Here is a tiny trained network, its code and every weight. The questions are about switching its units off for an input and a target symbol, where a switched-off unit gives its printed mean instead of its output.

import numpy as np


def w(rows, s, z=0):
    codes = np.array(rows[::2]) - 128.0
    scale = np.full(codes.shape[1], s)
    scale[-1] = z or s
    return codes * scale


def norm(h):
    return h / np.sqrt((h * h).mean(-1, keepdims=True) + 1e-5)


def softmax(a):
    e = np.exp(a - a.max(-1, keepdims=True))
    return e / e.sum(-1, keepdims=True)


def log_softmax(a):
    a = a - a.max(-1, keepdims=True)
    return a - np.log(np.exp(a).sum(-1, keepdims=True))


def net(x, mask):
    ids = ['Παγεζξψ'.index(c) for c in x.split()]
    T = len(ids)
    res = E[ids] + P[:T]
    u = 0
    for l in range(2):
        r = norm(res)
        for j in range(3):
            rows = slice(2 * j, 2 * j + 2)
            q, k, v = (r @ M[l][rows].T for M in (Q, K, V))
            z = softmax(np.where(np.tri(T) > 0, q @ k.T / 2**0.5, -1e9)) @ v
            o = O[l][rows]
            res = res + np.where(mask[u + j], z, o[:, -1]) @ o[:, :-1]
        u += 3
    return log_softmax(norm(res)[-1] @ U[:, :-1].T + U[:, -1])


Q, K, V, O = {}, {}, {}, {}
E = w([
[55,168,134,144,191,232],'Π',
[182,139,18,189,86,109],'α',
[189,53,137,100,251,167],'γ',
[36,75,116,235,46,134],'ε',
[144,23,119,91,37,156],'ζ',
[94,153,67,74,52,181],'ξ',
[43,80,54,93,192,62],'ψ',
],0.015)
P = w([
[174,191,210,146,127,112],'0',
[92,105,1,111,108,102],'1',
[98,101,16,99,98,107],'2',
[112,97,23,96,99,125],'3',
[109,159,73,102,124,52],'4',
[114,157,80,100,137,64],'5',
[125,150,78,100,122,75],'6',
[127,131,82,81,118,107],'7',
[131,139,103,102,123,106],'8',
[128,132,107,102,112,105],'9',
[151,146,128,110,128,109],'10',
[121,114,48,87,115,124],'11',
[129,119,43,74,95,123],'12',
[130,99,41,73,97,144],'13',
],0.008)
Q[0] = w([
[149,88,126,100,93,185],'0.h0',
[123,73,76,134,125,144],'0.h0',
[155,139,150,95,247,129],'0.h1',
[150,144,157,192,94,196],'0.h1',
[106,109,110,117,140,197],'0.h2',
[141,94,52,118,145,147],'0.h2',
],0.012)
K[0] = w([
[148,154,154,119,126,82],'0.h0',
[140,192,208,155,154,108],'0.h0',
[100,96,83,139,250,90],'0.h1',
[136,126,98,190,139,197],'0.h1',
[173,138,166,169,108,92],'0.h2',
[140,129,212,167,105,161],'0.h2',
],0.013)
V[0] = w([
[112,89,154,136,166,254],'0.h0',
[69,141,134,52,123,94],'0.h0',
[143,109,161,108,54,201],'0.h1',
[88,45,129,121,133,144],'0.h1',
[91,198,107,141,138,174],'0.h2',
[185,148,87,38,169,150],'0.h2',
],0.0096)
O[0] = w([
[126,139,204,143,127,240,135],'0.h0',
[3,102,104,98,198,125,170],'0.h0',
[170,113,143,65,1,64,2],'0.h1',
[120,64,98,151,131,173,244],'0.h1',
[82,198,109,137,113,192,180],'0.h2',
[187,141,53,43,144,174,57],'0.h2',
],0.0074,0.0037)
Q[1] = w([
[202,132,195,101,138,100],'1.h0',
[107,251,182,11,171,114],'1.h0',
[139,126,183,79,192,166],'1.h1',
[152,161,139,63,2,52],'1.h1',
[151,207,185,158,140,111],'1.h2',
[71,69,79,151,132,205],'1.h2',
],0.0096)
K[1] = w([
[53,134,2,203,117,104],'1.h0',
[152,74,53,199,102,161],'1.h0',
[177,117,104,157,50,178],'1.h1',
[168,119,84,185,202,121],'1.h1',
[83,81,72,113,141,167],'1.h2',
[211,167,157,145,98,110],'1.h2',
],0.0087)
V[1] = w([
[104,238,125,134,92,140],'1.h0',
[18,139,91,98,131,102],'1.h0',
[97,120,78,255,226,122],'1.h1',
[95,111,163,194,50,159],'1.h1',
[160,173,109,157,79,82],'1.h2',
[215,159,39,212,193,169],'1.h2',
],0.0079)
O[1] = w([
[96,213,88,124,34,164,110],'1.h0',
[59,174,85,121,180,82,210],'1.h0',
[133,95,76,185,59,154,254],'1.h1',
[119,138,170,166,181,121,126],'1.h1',
[193,254,150,120,122,37,209],'1.h2',
[169,141,64,237,195,146,226],'1.h2',
],0.0085,0.0039)
U = w([
[120,212,169,144,109,253,130],'Π',
[230,223,108,171,126,78,179],'α',
[246,72,159,138,158,193,98],'γ',
[96,129,231,230,82,76,77],'ε',
[189,94,206,55,101,90,253],'ζ',
[118,239,127,13,82,120,91],'ξ',
[76,103,50,125,156,122,26],'ψ',
],0.011,0.0034)

Each question gives the input, a string of symbols that net reads in full, and the target symbol t.
The units are the heads (2 rows each of Q, K, V and O). Each row of codes is followed by its name. A weight is (code - 128) times the scale printed after its matrix; where a second scale follows, it is the last column's (O and U).
mask holds one flag per head, layer by layer. A switched-off head (its flag False) gives its mean, the last column of its rows in O, instead of its output. The means were averaged over made-up inputs and are rounded, as every weight is.
A unit's drop is (log p(t) with every unit on - log p(t) with that unit switched off) / (log p(t) with every unit on - log p(t) with every unit switched off).
The circuit of an input: a set's keep is (log p(t) with only the set's units on - log p(t) with every unit switched off) / (log p(t) with every unit on - log p(t) with every unit switched off). Starting from all 6 units, units are removed one at a time, each time the one whose removal leaves the highest keep (on an exact tie, the one counted first), for as long as the keep stays at least 0.8.
circuit, biggest first: the units of the circuit, biggest drop first
most important unit: the unit with the biggest drop
which heads matter: for each layer, one digit per head in row order, 1 if its drop is at least 0.15 and else 0, layers parted by /
drop of u: that unit's drop, to one decimal
input α α ψ Π ξ Π, target α: circuit, biggest first : [1.h2]
input ξ ψ α ψ, target ξ: circuit, biggest first : [0.h1, 1.h2, 1.h1]
input ζ ψ γ, target ζ: circuit, biggest first : [1.h2, 1.h1, 0.h1]
input ξ Π ψ ψ ψ α α α ψ ψ ξ ε ψ, target ξ: which heads matter : 010 / 111
input ψ γ γ α α ψ ψ ψ Π, target ψ: circuit, biggest first : [0.h0, 1.h0]
input α ξ ζ Π, target α: circuit, biggest first : [1.h2, 0.h0]
input Π ψ ε α, target Π: circuit, biggest first : [0.h0, 0.h2]
input ζ α ξ ε ε ξ, target ζ: which heads matter : 001 / 000
input ξ α ε ψ ψ ε ζ ζ ξ ψ Π Π ψ ζ, target ζ: which heads matter : 010 / 001
input ε ξ ψ Π, target ε: which heads matter : 001 / 000
input ξ α α, target ξ: which heads matter : 010 / 000
input γ ψ ψ ψ, target γ: circuit, biggest first : [1.h0, 0.h0]
input ψ ζ ψ ψ ψ Π α, target ψ: circuit, biggest first : [0.h0, 1.h2]
input ε Π Π, target ε: most important unit : 0.h2
input ζ Π α α γ, target ζ: circuit, biggest first : [0.h1, 1.h1, 1.h2]
input ξ ξ ψ ξ γ ψ ε ζ, target ξ: circuit, biggest first : [0.h1, 1.h0]
input ψ ξ Π ψ ψ ε ψ α ψ Π, target ψ: which heads matter : 100 / 100
input α Π ψ ξ γ α ψ ξ ψ, target α: which heads matter : 000 / 001
input Π ψ ψ ε, target Π: which heads matter : 100 / 100
input Π Π α ξ, target Π: which heads matter : 100 / 000
input Π ψ ε α γ, target Π: most important unit : 0.h2
input ε ζ Π ε ξ, target ε: which heads matter : 001 / 010
input ζ ψ ψ ε, target ζ: drop of 0.h1 : 0.3
input ε ε ζ ε ψ ψ ψ ψ α, target ε: drop of 1.h2 : 0.1
input γ γ ψ ξ, target γ: drop of 1.h0 : 0.2
